Each row has a name. Each question is about the rows just above it.

-.83 -.11 .05 -.85 -.37  fupe
-.83 -.11 .04 -.85 -.37  bokab
-.83 .10 .01 -.85 -.37  tuv
.37 -.10 .05 -.26 -.47  Riduz
-.83 .09 .01 .45 .36  peb
Go on from .09 .01 to the end of its row.
.45 .36
After -.83 .10 .01, its row goes on with
-.85 -.37
After -.10 .05, its row goes on with
-.26 -.47
The rest of the row after -.11 .05:
-.85 -.37

-.17 -.47 -.06 .17 -.12 .14  para
-.07 -.06 .03 -.11 -.01 -.08  Lovu
-.11 -.42 -.06 .07 .01 .07  valum
.06 -.46 -.05 -.04 .00 .06  sabot
.04 .81 .22 .07 -.28 -.10  lole
.06 -.01 -.04 .00 .05 .04  nupu
.18 .23 -.05 -.04 .02 -.16  zuto
.05 -.46 .00 -.13 .04 .12  Zoma
.09 .87 .09 .00 -.16 -.13  sema
.16 -.05 .10 .03 -.16 -.14  rumo
-.16 -.39 .06 -.04 .10 .16  Kef
The rest of the row after .05 -.46:
.00 -.13 .04 .12
After .81 .22 .07, its row goes on with
-.28 -.10
After -.42 -.06 .07, its row goes on with
.01 .07
Go on from .22 .07 to the end of its row.
-.28 -.10

.15 .19 .31 .03 -.11 .23 -.23 -.33 .25 .06 -.22 -.26 -.35 .28 -.34 -.03
 -.25 -.38 -.38 .35 -.08 .17 .18 .00 .24 -.22 .13 -.25 .14 .32 -.18 -.20
 -.34 -.32 .34  ral
-.28 -.33 -.24 .33 -.39 -.12 -.28 -.35 .14 -.48 .13 -.75 .18 .42 .16
 -.19 .11 .03 .60 -.37 .30 .04 .35 .26 -.31 .24 -.51 .08 -.27 -.17 .08
 .07 .17 .08 -.31  Sola
.15 .19 .32 .03 -.11 .23 -.23 -.33 .25 .06 -.22 -.26 -.35 .28 -.33 -.03
 -.25 -.38 -.38 .35 -.08 .17 .18 .00 .24 -.22 .13 -.25 .15 .32 -.18 -.20
 -.34 -.32 .34  puda
After .19 .31 .03 -.11, its row goes on with
.23 -.23 -.33 .25 .06 -.22 -.26 -.35 .28 -.34 -.03 -.25 -.38 -.38 .35
 -.08 .17 .18 .00 .24 -.22 .13 -.25 .14 .32 -.18 -.20 -.34 -.32 .34
Go on from .33 -.39 to the end of its row.
-.12 -.28 -.35 .14 -.48 .13 -.75 .18 .42 .16 -.19 .11 .03 .60 -.37 .30
 .04 .35 .26 -.31 .24 -.51 .08 -.27 -.17 .08 .07 .17 .08 -.31
The rest of the row after -.25 .14:
.32 -.18 -.20 -.34 -.32 .34
Go on from .19 .32 .03 to the end of its row.
-.11 .23 -.23 -.33 .25 .06 -.22 -.26 -.35 .28 -.33 -.03 -.25 -.38 -.38
 .35 -.08 .17 .18 .00 .24 -.22 .13 -.25 .15 .32 -.18 -.20 -.34 -.32 .34
Go on from .28 -.34 to the end of its row.
-.03 -.25 -.38 -.38 .35 -.08 .17 .18 .00 .24 -.22 .13 -.25 .14 .32 -.18
 -.20 -.34 -.32 .34
The rest of the row after .19 .31 .03:
-.11 .23 -.23 -.33 .25 .06 -.22 -.26 -.35 .28 -.34 -.03 -.25 -.38 -.38
 .35 -.08 .17 .18 .00 .24 -.22 .13 -.25 .14 .32 -.18 -.20 -.34 -.32 .34

.06 -.02 .03 .09 .01 -.25 -.15 -.08 .12  Kogul
-.15 .09 -.20 -.10 -.15 -.24 -.15 -.08 -.01  regeb
-.33 -.07 -.41 -.15 -.19 -.25 -.14 -.45 -.72  famag
The rest of the row after -.24 -.15 -.08:
-.01
Go on from -.25 -.15 to the end of its row.
-.08 .12
Go on from -.15 -.24 to the end of its row.
-.15 -.08 -.01

.05 -.47 -.29 -.40 .47 -.12 .47 .26 -.46 -.17 .12 -.12 .28 .53 -.30 -.37
 .03 .07 -.01 .14 .37 -.21 -.11 .01 : Rin
.09 -.37 -.18 -.49 .49 -.07 .64 .32 -.43 -.11 .14 -.07 .17 .52 -.26 -.33
 .01 -.05 .04 -.02 .30 -.20 -.18 .03 : ganu
-.01 -.55 -.38 -.30 .45 -.16 .27 .18 -.44 -.18 .14 -.06 .34 .51 -.34
 -.44 .04 .17 -.06 .23 .40 -.18 -.03 -.04 : kudi
-.59 -.56 -.24 -.02 .22 -.04 -.36 -.08 .10 -.09 -.36 .10 .26 .49 -.26
 -.34 .07 .07 -.01 .15 .37 -.21 .34 -.15 : kole
The rest of the row after -.26 -.33:
.01 -.05 .04 -.02 .30 -.20 -.18 .03
After -.37 .03 .07 -.01, its row goes on with
.14 .37 -.21 -.11 .01
The rest of the row after .14 -.07:
.17 .52 -.26 -.33 .01 -.05 .04 -.02 .30 -.20 -.18 .03
After -.01 .14 .37 -.21, its row goes on with
-.11 .01

-.18 -.86 .45 .73 .67 -> vov
.06 .74 .28 .03 -.01 -> rako
.51 -.45 .45 .72 -.14 -> Zutu
-.45 .59 .44 .73 .05 -> Ritod
.52 -.45 .12 -.16 .15 -> neza
.52 -.45 .13 .40 -.01 -> pir
The rest of the row after -.18 -.86 .45:
.73 .67
After .44 .73, its row goes on with
.05
Go on from .45 .73 to the end of its row.
.67
Go on from .52 -.45 .12 to the end of its row.
-.16 .15
Whose row is .51 -.45 .45 .72 -.14?
Zutu

.55 .25 .36 -.05 .10 .22 .00 -.28 -.15 -.03 .68 .47 -.13 .22 .02 .11 .01
 .53 .21 -.19 .02 .23 -.33 .31 -.27 .21 .11 -.02 -.25 .18 .01 .15 -.14
 .34 -.50 .32 .42 .04 .16 .48 .33 .33 -.06 .37 = Bizip
.55 .25 .36 -.05 .10 .22 .00 -.28 -.15 -.03 .68 .47 -.13 .22 .02 .11 .01
 .53 .21 -.19 .02 .23 -.33 .31 -.27 .21 .11 -.02 -.25 .18 .01 .15 -.14
 .34 -.50 .32 .42 .04 .16 .48 -.70 .33 -.06 .37 = Beb
.18 .24 .19 -.27 -.44 -.03 .17 .43 -.06 .56 .13 .21 .49 .09 -.14 -.15
 -.44 .00 .39 .09 .09 .19 .43 -.43 .05 -.11 .12 -.07 -.03 .09 -.02 .22
 -.15 .34 -.08 .05 .48 .02 .41 .51 .22 .14 .04 .46 = Fedas
.18 .24 .19 -.27 -.44 -.04 .17 .43 -.06 .56 .13 .20 .49 .09 -.14 -.15
 -.44 .00 .39 .08 .09 .19 .43 -.43 .05 -.33 .63 .26 .27 .03 .26 .03 -.09
 .41 .32 -.37 .18 -.33 .60 .21 -.24 -.04 .50 .13 = dotig
Go on from -.44 -.04 .17 to the end of its row.
.43 -.06 .56 .13 .20 .49 .09 -.14 -.15 -.44 .00 .39 .08 .09 .19 .43 -.43
 .05 -.33 .63 .26 .27 .03 .26 .03 -.09 .41 .32 -.37 .18 -.33 .60 .21
 -.24 -.04 .50 .13
Go on from -.44 -.03 to the end of its row.
.17 .43 -.06 .56 .13 .21 .49 .09 -.14 -.15 -.44 .00 .39 .09 .09 .19 .43
 -.43 .05 -.11 .12 -.07 -.03 .09 -.02 .22 -.15 .34 -.08 .05 .48 .02 .41
 .51 .22 .14 .04 .46
Go on from -.44 .00 .39 .08 .09 to the end of its row.
.19 .43 -.43 .05 -.33 .63 .26 .27 .03 .26 .03 -.09 .41 .32 -.37 .18 -.33
 .60 .21 -.24 -.04 .50 .13
After .13 .20 .49, its row goes on with
.09 -.14 -.15 -.44 .00 .39 .08 .09 .19 .43 -.43 .05 -.33 .63 .26 .27 .03
 .26 .03 -.09 .41 .32 -.37 .18 -.33 .60 .21 -.24 -.04 .50 .13

